Below is a small trained network, with its code and all its weights. Each question gives an input and a class and asks what happens when units are switched off, that is, made to give their printed mean instead of their output.

import numpy as np


def w(rows, s, z=0):
    codes = np.array(rows[::2]) - 128.0
    scale = np.full(codes.shape[1], s)
    scale[-1] = z or s
    return codes * scale


def norm(h):
    return h / np.sqrt((h * h).mean(-1, keepdims=True) + 1e-5)


def f(y):
    return np.maximum(y, 0)


def log_softmax(a):
    a = a - a.max(-1, keepdims=True)
    return a - np.log(np.exp(a).sum(-1, keepdims=True))


def net(x, mask):
    res = np.array(x, float).reshape(1, 4) / 4 @ E
    u = 0
    for l in range(4):
        y = f(norm(res) @ A[l][:, :-1].T + A[l][:, -1])
        res = res + np.where(mask[u : u + 5], y, B[l][:, -1]) @ B[l][:, :-1]
        u += 5
    return log_softmax(norm(res)[-1] @ U[:, :-1].T + U[:, -1])


A, B = {}, {}
E = w([
[174,188,173,145,122,119,156,177,223,92,134],'x0',
[121,69,79,112,129,191,34,131,224,169,82],'x1',
[87,219,83,99,94,153,174,94,149,170,121],'x2',
[155,182,214,92,143,91,3,118,105,151,91],'x3',
],0.0034)
A[0] = w([
[79,185,156,122,117,47,178,81,45,107,153,35],'L0N0',
[80,196,188,39,125,90,35,114,87,199,135,47],'L0N1',
[176,120,60,132,147,121,90,85,61,121,192,85],'L0N2',
[47,255,93,93,35,141,153,78,122,207,89,2],'L0N3',
[85,87,91,79,72,135,102,62,52,189,111,48],'L0N4',
],0.0044,0.0026)
B[0] = w([
[111,88,81,85,92,131,97,177,167,204,176,251],'L0N0',
[160,156,83,113,24,86,134,45,167,75,78,251],'L0N1',
[87,119,182,166,167,175,90,152,132,73,122,176],'L0N2',
[186,61,184,157,253,159,163,73,116,84,148,254],'L0N3',
[46,184,206,172,130,159,151,187,126,143,102,235],'L0N4',
],0.006,0.0035)
A[1] = w([
[48,72,4,162,114,184,218,97,76,87,96,30],'L1N0',
[84,114,72,74,158,224,62,145,196,180,33,80],'L1N1',
[59,96,87,125,113,85,121,114,85,150,138,72],'L1N2',
[90,119,6,186,98,134,208,148,153,120,82,11],'L1N3',
[191,240,125,193,125,173,138,174,212,100,135,1],'L1N4',
],0.0038,0.002)
B[1] = w([
[200,198,160,151,68,10,51,112,170,67,43,228],'L1N0',
[151,192,56,81,121,116,177,189,66,218,194,253],'L1N1',
[155,207,94,162,82,216,139,145,143,176,133,159],'L1N2',
[116,177,133,79,93,63,95,61,96,120,38,192],'L1N3',
[53,189,186,254,130,206,166,157,24,122,97,206],'L1N4',
],0.0049,0.0032)
A[2] = w([
[150,177,55,50,238,192,203,74,149,254,91,219],'L2N0',
[138,102,90,181,144,78,241,131,210,86,60,41],'L2N1',
[156,183,98,83,80,135,163,212,117,222,237,97],'L2N2',
[179,9,157,111,190,153,69,181,107,87,169,209],'L2N3',
[85,145,94,231,132,112,158,202,183,98,89,6],'L2N4',
],0.0036,0.0013)
B[2] = w([
[182,84,83,148,202,163,94,182,128,91,255,254],'L2N0',
[148,96,169,75,125,132,34,37,102,128,39,198],'L2N1',
[47,77,7,124,123,91,105,142,158,192,211,228],'L2N2',
[105,78,60,188,188,133,175,51,136,103,162,177],'L2N3',
[76,125,145,101,80,106,20,71,100,165,44,196],'L2N4',
],0.0049,0.0036)
A[3] = w([
[123,75,91,136,74,72,242,210,69,88,42,147],'L3N0',
[99,126,142,91,92,34,249,148,26,165,187,54],'L3N1',
[3,198,199,229,175,233,121,213,54,157,70,108],'L3N2',
[124,211,153,23,199,204,230,110,152,161,167,1],'L3N3',
[147,45,78,199,232,142,129,82,100,63,128,187],'L3N4',
],0.0038,0.0022)
B[3] = w([
[186,248,69,77,74,107,67,124,144,226,110,162],'L3N0',
[193,82,41,89,254,239,75,224,171,169,180,181],'L3N1',
[30,147,216,230,33,241,203,183,82,192,130,254],'L3N2',
[162,54,189,158,116,130,51,74,130,87,111,157],'L3N3',
[165,113,218,112,179,184,201,83,134,55,219,246],'L3N4',
],0.0048,0.0037)
U = w([
[236,223,108,51,42,47,45,35,153,62,3,219],'0',
[214,51,181,172,219,198,195,53,95,40,206,188],'1',
[180,109,2,67,146,155,73,218,158,217,235,192],'2',
[49,209,184,220,56,224,177,190,67,178,83,145],'3',
[87,108,109,126,79,149,197,77,186,115,159,133],'4',
[62,58,121,22,121,54,216,213,213,71,47,2],'5',
],0.0064,0.0042)

Each question gives the input, the list of numbers given to net, and the class t.
The units are the neurons (one row each of A and B). Each row of codes is followed by its name. A weight is (code - 128) times the scale printed after its matrix; where a second scale follows, it is the last column's (A, B and U).
mask holds one flag per neuron, layer by layer. A switched-off neuron (its flag False) gives its mean, the last column of its row in B, instead of its output. The means were averaged over made-up inputs and are rounded, as every weight is.
A unit's drop is (log p(t) with every unit on - log p(t) with that unit switched off) / (log p(t) with every unit on - log p(t) with every unit switched off).
The circuit of an input: a set's keep is (log p(t) with only the set's units on - log p(t) with every unit switched off) / (log p(t) with every unit on - log p(t) with every unit switched off). Starting from the 12 units with the biggest drops (on a tie, the unit counted first), units are removed one at a time, each time the one whose removal leaves the highest keep (on an exact tie, the one counted first), for as long as the keep stays at least 0.8.
units of the circuit, in order: the units of the circuit, biggest drop first
unit that matters most: the unit with the biggest drop
top k neurons: the k neurons with the biggest drops, biggest first
top k neurons in layer l: the k neurons of layer l with the biggest drops, biggest first
drop of u: that unit's drop, to one decimal
input [-1,-7,8,-5], class 1: units of the circuit, in order -> (L0N3)
input [-7,-8,7,-6], class 2: top 2 neurons -> (L0N0, L0N1)
input [-7,-7,-1,6], class 2: top 3 neurons -> (L0N0, L1N4, L1N0)
input [4,-4,0,1], class 2: top 2 neurons -> (L0N0, L0N4)
input [2,8,-8,3], class 1: top 2 neurons in layer 0 -> (L0N0, L0N4)
input [8,6,-6,-1], class 3: top 3 neurons in layer 0 -> (L0N3, L0N0, L0N1)
input [0,1,-4,-4], class 0: top 2 neurons -> (L0N3, L1N0)
input [-8,3,1,5], class 3: top 2 neurons -> (L0N4, L3N2)
input [6,4,2,0], class 3: top 2 neurons -> (L1N4, L0N0)
input [6,-5,-7,-7], class 0: top 2 neurons in layer 3 -> (L3N0, L3N2)
input [4,-6,7,2], class 1: top 2 neurons -> (L0N3, L1N1)
input [-5,3,-2,-2], class 3: top 2 neurons -> (L0N4, L0N0)
input [-3,-7,-4,-6], class 2: top 3 neurons in layer 0 -> (L0N0, L0N1, L0N3)
input [-8,2,-4,-8], class 0: top 2 neurons -> (L1N0, L1N4)
input [-8,-5,-2,-4], class 3: unit that matters most -> L0N2
input [7,6,2,-1], class 3: top 3 neurons -> (L1N4, L0N0, L3N2)
input [4,-7,6,-4], class 2: top 2 neurons in layer 3 -> (L3N1, L3N2)
input [-7,-3,8,3], class 1: top 2 neurons -> (L0N3, L1N4)
input [1,-6,-4,-1], class 2: top 2 neurons -> (L0N3, L0N0)
input [0,-4,7,-1], class 1: unit that matters most -> L0N3
input [-6,-8,1,-1], class 2: top 2 neurons -> (L0N0, L2N2)
input [7,0,-1,-8], class 0: top 2 neurons in layer 1 -> (L1N3, L1N0)
input [0,-5,0,-6], class 0: top 2 neurons in layer 1 -> (L1N0, L1N1)
input [5,6,-6,-8], class 0: top 2 neurons in layer 0 -> (L0N3, L0N0)
input [-2,-1,7,-8], class 0: drop of L1N0 -> 1.1
